Below is a small trained network, with its code and all its weights. Each question gives an input and a class and asks what happens when units are switched off, that is, made to give their printed mean instead of their output.

import numpy as np


def w(rows, s, z=0):
    codes = np.array(rows[::2]) - 128.0
    scale = np.full(codes.shape[1], s)
    scale[-1] = z or s
    return codes * scale


def f(y):
    return np.maximum(y, 0)


def log_softmax(a):
    a = a - a.max(-1, keepdims=True)
    return a - np.log(np.exp(a).sum(-1, keepdims=True))


def net(x, mask):
    res = np.array(x, float).reshape(1, 4) / 4 @ E
    y = f(res @ A[0][:, :-1].T + A[0][:, -1])
    res = res + np.where(mask, y, B[0][:, -1]) @ B[0][:, :-1]
    return log_softmax(res[-1] @ U[:, :-1].T + U[:, -1])


A, B = {}, {}
E = w([
[205,52,142],'x0',
[255,241,95],'x1',
[108,203,225],'x2',
[48,155,40],'x3',
],0.0079)
A[0] = w([
[219,167,232,166],'neuron 0',
[66,109,28,80],'neuron 1',
[182,21,133,254],'neuron 2',
[76,97,54,143],'neuron 3',
[182,152,67,118],'neuron 4',
[142,3,233,223],'neuron 5',
[196,170,44,138],'neuron 6',
[71,81,17,176],'neuron 7',
],0.011,0.0043)
B[0] = w([
[96,166,254,219],'neuron 0',
[108,122,168,194],'neuron 1',
[141,79,165,225],'neuron 2',
[52,98,211,193],'neuron 3',
[156,147,152,172],'neuron 4',
[88,50,103,244],'neuron 5',
[220,104,171,194],'neuron 6',
[57,69,163,224],'neuron 7',
],0.01,0.011)
U = w([
[89,206,103,203],'0',
[144,5,131,205],'1',
[244,136,145,227],'2',
[66,121,184,96],'3',
[178,127,84,3],'4',
],0.015,0.0037)

Each question gives the input, the list of numbers given to net, and the class t.
The units are the neurons (one row each of A and B). Each row of codes is followed by its name. A weight is (code - 128) times the scale printed after its matrix; where a second scale follows, it is the last column's (A, B and U).
mask holds one flag per neuron, in row order. A switched-off neuron (its flag False) gives its mean, the last column of its row in B, instead of its output. The means were averaged over made-up inputs and are rounded, as every weight is.
A unit's drop is (log p(t) with every unit on - log p(t) with that unit switched off) / (log p(t) with every unit on - log p(t) with every unit switched off).
The circuit of an input: a set's keep is (log p(t) with only the set's units on - log p(t) with every unit switched off) / (log p(t) with every unit on - log p(t) with every unit switched off). Starting from all 8 units, units are removed one at a time, each time the one whose removal leaves the highest keep (on an exact tie, the one counted first), for as long as the keep stays at least 0.8.
units of the circuit, in order: the units of the circuit, biggest drop first
top k neurons: the k neurons with the biggest drops, biggest first
drop when u is switched off: that unit's drop, to one decimal
input [-1,2,-4,-5], class 2: top 2 neurons	(neuron 7; neuron 3)
input [6,2,3,-2], class 3: top 2 neurons	(neuron 0; neuron 6)
input [4,-5,6,1], class 1: top 2 neurons	(neuron 5; neuron 0)
input [-1,-5,-7,5], class 3: top 4 neurons	(neuron 3; neuron 1; neuron 5; neuron 6)
input [-1,8,-4,8], class 2: units of the circuit, in order	(neuron 6)
input [2,-8,-2,7], class 3: top 2 neurons	(neuron 3; neuron 1)
input [3,3,-3,2], class 2: units of the circuit, in order	(neuron 5; neuron 6)
input [4,3,1,-3], class 2: units of the circuit, in order	(neuron 7; neuron 3)
input [7,7,8,-7], class 3: top 2 neurons	(neuron 0; neuron 5)
input [7,-1,7,-8], class 3: top 2 neurons	(neuron 0; neuron 6)
input [1,0,6,4], class 0: drop when neuron 6 is switched off	0.1
